[  8  -3   7  10   0 -25  16 -21  22   2  15   8   6   0  -7   0   6   5
  -3  -9  -2   2   4  -1  20  35 -12 -15  -4   5   6  42 -14   7 -29  23
  19   6   2  12   9  11 -11 -27   4  28]  <23>
[-42  15  26 -35   6  16 -31 -15  16 -13 -33   3  18   2  14 -32  -3   8
   7 -30 -15  15  13   2  14  21  18  18  35 -21  12  82 -35 -16 -13   5
 -77   6 -31  -6 -58 -19  -8  -4  31 -24]  <14>
[ -5  -3  17  -5   1 -31  11  16  10  -6  -1  46   8   6   0 -11 -25 -12
  -1 -16  -1   2  15  -2  27 -23   1   5   9  -8  14  55  10   3 -20  40
 -44  -8  14  25 -27 -10  12 -40   0  21]  <14>
[ -1  -9   1  -4  11 -11 -16  -4  20 -11   7 -25 -11   8 -10 -15 -10 -16
 -16   0   4  -7  15   8  16 -30  22  15  15   4  17  41 -10  -3   0  13
  -3   5  -6  17 -24  -2 -11  -8  -8  -4]  <14>
[ 35   6   3 -13   0 -19  13 -23   6   2 -22  12 -17   5 -21   8  16   3
 -12   7  -4  16  30 -12  16  25  -1  -3   9 -13   6  76 -10  -8 -14  14
 -13   2   3  20  15   5  -2  -1  18   7]  <14>
[-26   4  11 -31   4 -21  -3  -2  30   7  19  -1  31  -3  12  -8 -28  13
   2 -38 -12 -12 -14   9  34  49 -10  -6  23   7  19  33 -19  16 -21  30
 -13   7 -17  12 -34  11  -1 -42  14  27]  <14>
[-11  14  -3 -35   0  -9  -4 -10   9   0 -18   5  -4   4  -4  -7 -11 -11
  -6  -1  -8   3  27  -6   0  15  -3 -13   3  -9  -2   9   8  -2  -5  -9
   2  -2  12  38   8  11  18   0   5  37]  <33>
[ -31  -31    8   48   18   -7    6  -25   28   -7   -1    3   -1   10
  -18  -28    6  -17    8  -10    4    8   -4  -11   -8 -101    6   -2
  -18    1    4   30  -11  -14  -28   25   10    6   -5   -4   -4  -12
  -24  -26  -13    3]  <31>
[ 22 -12  -4 -48  -5   3 -16   0  -3  -5 -10 -15  -9   9 -38  -9 -31  -7
 -11  -7 -37  15  11  21  26  22  15  26  54  -1  23  74   2 -13  20  43
 -18   1 -16   8 -27  17   0  18   3 -13]  <14>
[ -5   1  -8 -59  15 -29  -4 -18  65   4   1 -10  -9  -4   2 -12  14   0
  -9  -6  -3  -1  11 -19  29 -39   1   2  48 -15  10 102 -26   4 -21   9
   9  12  -2  22  -1  -1 -16 -61  13  64]  <31>
[-49  -4   2   1  23  23  16   3 -22  -9 -23 -61  16  20 -32 -34 -18  -8
   1  -5 -24  10   8   2 -24 -97  -2  -9  -3  -4  15 -20   0 -23  -8  25
 -36 -10 -12  -2 -16  17  -1  18   6 -33]  <14>
[-58   5   5 -15  16  26  -4 -17 -13 -10 -26 -41  27   5 -12 -53  -4 -28
  12  -2 -65  36  18  11 -27 -24  18 -22  45  19  -3  31   3 -17  -7   3
 -44  -6 -13  -5 -17  -9  12   7   9 -20]  <14>
[-36 -14  42  49   4  -5  10 -25   6  -8 -31  52  25  19  -6 -28 -10   4
  14 -30   6  16   9  -7   1 -21  -5  -9 -48 -11   8  23 -17 -13 -46  25
 -39  -2 -14   7 -17  -3  -3 -13  10  -3]  <14>
[-18  21   3  -9  18  -3 -18  10  17  -9  -1 -14   0  -4  24  -2   6   5
  -9  -7  31 -18   7  -1  14 -24  17  16  10  -8  14  26 -30   4  -5 -17
 -46   5 -15   0 -44 -22 -21 -10   9 -29]  <31>
[-54  -1  16  -6  18   3  -7 -13  30  -8 -12  27  13   8  -5 -16 -15   7
  13 -38   7   6 -14 -12  -6 -35  -5  10  -3 -12   4  26 -16 -18 -20  13
 -16   3 -16   1 -18  -4 -19 -18   2  14]  <31>
[ 10  -2  -9  14  -2   8  32  11 -42  -2   7 -33  -3  11 -45   5 -16   5
  -4   3 -18   8  -2  13  -5  22 -23  -7  -2   9  -1 -25  24  -8   9  35
   0 -11  12 -10  10  29  11  28   3 -24]  <22>
[ 18   8   6  23  10  -9  22 -30  -4   3  -9  -9  -2  10 -29  -2  18  -6
  -9   8 -11  18  26  -2   2   6   4 -15  -1  10   6  50 -15  -7 -21  21
  -9   4  -5  14  13   7 -10  -1   8 -14]  <23>
[  6   0  -3  -7  -2  -4   6 -14   1   0  -4 -26  -5   6 -17 -12  -1  -2
  -9   2 -14   8  17   2   3  16   0  -5   4  -3   7  21   0 -11  -7  13
   3   0   3  13   3  16   5   6   8   3]  <23>
[ -7   7  -2 -22  -3 -10   2  -8   4  -3  -4 -18  -3   5  -6 -18  -5 -14
  -7   7 -17   5  31   3   0  27  -2 -16   5  -1  -2   7  11   0 -10  -1
   6  -6  22  31   8  10  22  -4   6  30]  <33>
[ -7 -31  41 -19 -35 -13 -17 -35  21  -2 -46  82  35  13   5 -42 -17   3
  18 -34 -41  29  12   0  30  57   4   1   3 -25  11  87 -13  -4 -27  38
 -38  -7 -25  11 -23   2  26 -21  25  42]  <14>
[  1 -31  31  40 -24 -46  19  -5  21  -8   5  12  17   8  14 -52  -3 -21
  -8  -1 -10  -1  30  -4  33  -6  -4 -20  18 -12  16  49   1  24 -50  47
 -17  -5  19  25 -19  -2  30 -58   7  39]  <14>
[-18 -11   9 -28   2  -8  -7   9  15 -10  -3 -13   9   7  -2 -22 -28  -4
  -3 -17 -10  -8   3   8  23 -33   4   6  17  -8  20  34 -11   2  -7  29
 -28  -1  -7  11 -36   6   3 -22   7   8]  <14>
[-30  28   6 -35   9   8  -4 -12   6   0 -13 -22  21  -2   9 -14   0  17
   1 -16 -27   7  14  -3   7  53  -1 -13  29  -2   3  28 -21   1 -16  -5
 -36   2 -15  11 -18   5   5  -4  27  -3]  <14>
[  5   9   4  20  15 -12   8 -15  -1   2   1  -9   9   3 -14   3   5 -17
  -7   6  -4   6  20   2  -3 -24  11 -13   3  22   9  18  -8  -1 -13   4
   2   6  -3  14  10  -7 -10 -10  -8  -9]  <23>
[  7  12   2   5  11   0   5 -12  -3  -3   0 -14  -4   5 -17  10  -1   4
  -9  -2   1   3   6   1   5  15   2   0   3   8   7  25 -12  -6  -4  11
  -7   1  -8   8  -4   6 -15   9   7 -20]  <23>
[ 27  -7   6 -17  -7   8  10  -1 -40  -8 -41  -3  -9  -4 -53 -11 -14 -12
 -12   8 -38  32  34  10   1  -7   9  21  24  -5  20  56  15 -20  14  40
 -47  -9  -9   9  -4  12  12  43  11 -35]  <14>
[-15  16  -3 -15   7  -9  -9  -3   0  -3   6 -16   1   5  -4  -1 -25 -15
  -9  -5  -6  -6  19  12   1  48   2  -6   3  15  -4 -21  11   0  -1  -5
   8   7   9  31  -6  12  11  12  -5  13]  <33>
[-11  25  -1 -13   5   8   1   5 -19  -1  -9  -9   9   3   5   2  -7  -1
  -4   1  -2  -1  16   2  -5  33  -1 -10  -7   3  -3 -23   5  -1  -3 -14
 -16  -3   7  16  -3   5  12  17   5  -6]  <33>
[-21   0   5  26   5  -4  13  -5   3  -3   5  -5  -2   8  -6  -5  -3  -4
  -2  -6   2   1   2  -7  -5   2  -9 -12 -20   2  -8 -10   9  -4 -14   8
   2   0  13   9   0   1   2  -2  -4   3]  <23>
[ 17  -1   1  -7  -2   4  14 -13 -14  12  -6  14  14  -4 -14  16  10  22
  10 -10 -19  18 -21  -5   4  20  -8  -2  21   5   5  34 -14  -1  -2  20
  -7   2 -19 -23  16   5 -18  -7  16 -10]  <15>
[ 12  -9  16   1  -7  -9   4 -22   9   2 -21  54   2   9 -15   6  -6   9
   5 -15   1  13   2  -7   7  -6  -2  -1 -16 -10   7  34  -7 -11 -13  19
  -5   4 -11  11   9   7  -6  -9   7  16]  <14>
[  0   6  -4 -12   3 -10   2  -8   0   2  -2  10   4   8 -19   4 -21  -7
  -6  -4 -14   8  12   5   5  34  -7  -9   3   6  -4   7  11  -6  -3  16
  10  -1  10  27   6  17   7   9   0  16]  <33>
[ 11 -22  12  12  -6   8   1 -10 -10  -7 -26  70 -16  17 -43  13 -23   6
  11 -21 -11  31  -8   3  -6  10  -4  23  -9  -9   0  38  14 -31  12  39
 -14   1  -8  -3   0   8 -13  33  -6 -13]  <22>
[-12   8  -2 -47 -11   7  -7 -11  13  -2 -20 -10  -4   0   6 -23   7   1
   0   0 -31  13  17  -3   4  49  -5  -5  32 -22 -14  40   5  -7  -2  -7
 -13  -1   6  11  -4   4  21   0  18  29]  <14>
[ 34   8   5  20  -9  -5  19 -42 -10   8 -13 -15   2   1 -20  -8  36  -7
  -5  23 -30  26  33  -4  -3  54   2 -26   3  11  -3  41 -11  -2 -11   4
  13   3  -1   9  35   8   8   6  16  -4]  <22>
[-22 -16   8  -1   0  -4   1 -38  33   4 -15  57  -2   7 -19  -2  -1  11
  21 -25 -10  28 -15 -12  -3  20 -11  -6  -2  -8  -9  49  -9 -18 -18  26
  23  12  -7   3  15   6 -13 -11   5  41]  <31>

[  5 -31 -15  -1   6  -7   0  33 -16  13  29 -18   9   5  -3  -7   6   8
  -5   6 -10 -17  20  12  -1 -20  -5  -6  16  15 -15 -14   2 -11   9  11
   6   4 -21  16  -3  -3   2  21  13 -24]  (91)
[ 11 -34 -32  12  12 -29  16  35 -31  19  34   6  31   5 -11 -25  -6   6
   0  -6 -47 -19 -24  27  -6 -14   7  -6   6   0   9 -33 -13 -27   8  47
 -17   0 -50  14   1   0  41 -17   3 -50]  (95)
[  4  -3   5  -6 -13   1   8 -23  16   8  -1  24   3  28 -11  -2  -9  28
  15 -27   3  -5  -4   2   9  -3 -12  -7 -19  -9  -7  12  12   0  23   1
 -13   5  12  -3  13   6  -5   3   9 -10]  (95)
[ -7 -18 -16   8  -1 -26   7 -22  -5  -6  -1  20  25  17 -16 -21   1  -2
  23  -8 -23 -10 -18  11  -9  10   8   5 -12  -8  11   3 -13 -13  -7  18
 -10  -5  -8   6   7  -5   7 -15  -3 -13]  (91)
[ -2 -14   7 -27  19  -6  19  22   4   2 -27  -1   4   9  -3   6 -29  17
 -16 -22 -11  10  -1  -8  -3 -17 -41 -15  -7 -16  -5 -10  16 -21 -24  15
 -15  19  25 -17  -3  36 -10 -17   0 -15]  (95)
[ 14 -29  -1 -26   4 -11  12  21 -10   7  30  -6   8  13  -4  -1  -8  14
 -19  -9 -11  -9   7  11   5 -18 -23 -15   2   6  -5 -25  -3 -21   8  14
  -1  15  -5   1   7  -3  -6  -8   1 -22]  (91)
[ -7   3 -19   7   8 -15  -4   6 -25 -13  -4 -38   5  15  -7   2  -1   4
 -37  -8 -49  -2  -5  -4  16   2 -18 -24  13   3  10  -1   2  -4 -17   6
  -7   5 -14  -3   2 -12  -1  -9 -32  13]  (96)
[  7  43  29 -16 -10  11   7 -21  25  -8  26   2 -10  12 -14  23  10 -18
 -15 -11  10  17   6  10  47  -6 -14  13  -3   6   4 -19  20   1   4  -1
 -15  -7  -3  -8  18   0 -17  12  -4  -5]  (100)
[  3  19   4  15  -8   4 -15 -13   3  -4   6   9  -2  -3  -2   0   3 -13
  11   3   9   3   4  -7  -3   5  24  56   3  11  15  13   0  12   8 -18
   2  -6   3   9   2  -4   1  14   8   4]  (100)
[-12 -44 -11   7 -16 -17  23  11   7   3  -9  16  33  19  -8 -13 -13  23
  26 -21   2  10 -11  11  26  -5 -10  -6 -14 -16 -11  11   2 -26  10  19
 -15  -6   1  -6 -16  14  -4   4   6 -13]  (91)
[ 15 -19   2   6   5  -1   4  36 -22  28  -8 -13   6 -17   1   0  -7  10
  -8  -2   0 -15  12   0   7  -5  -7  -8  11   1  -5 -15   1  -3  12   5
  12  -6  33  -2 -19  11  11   3  12  11]  (91)
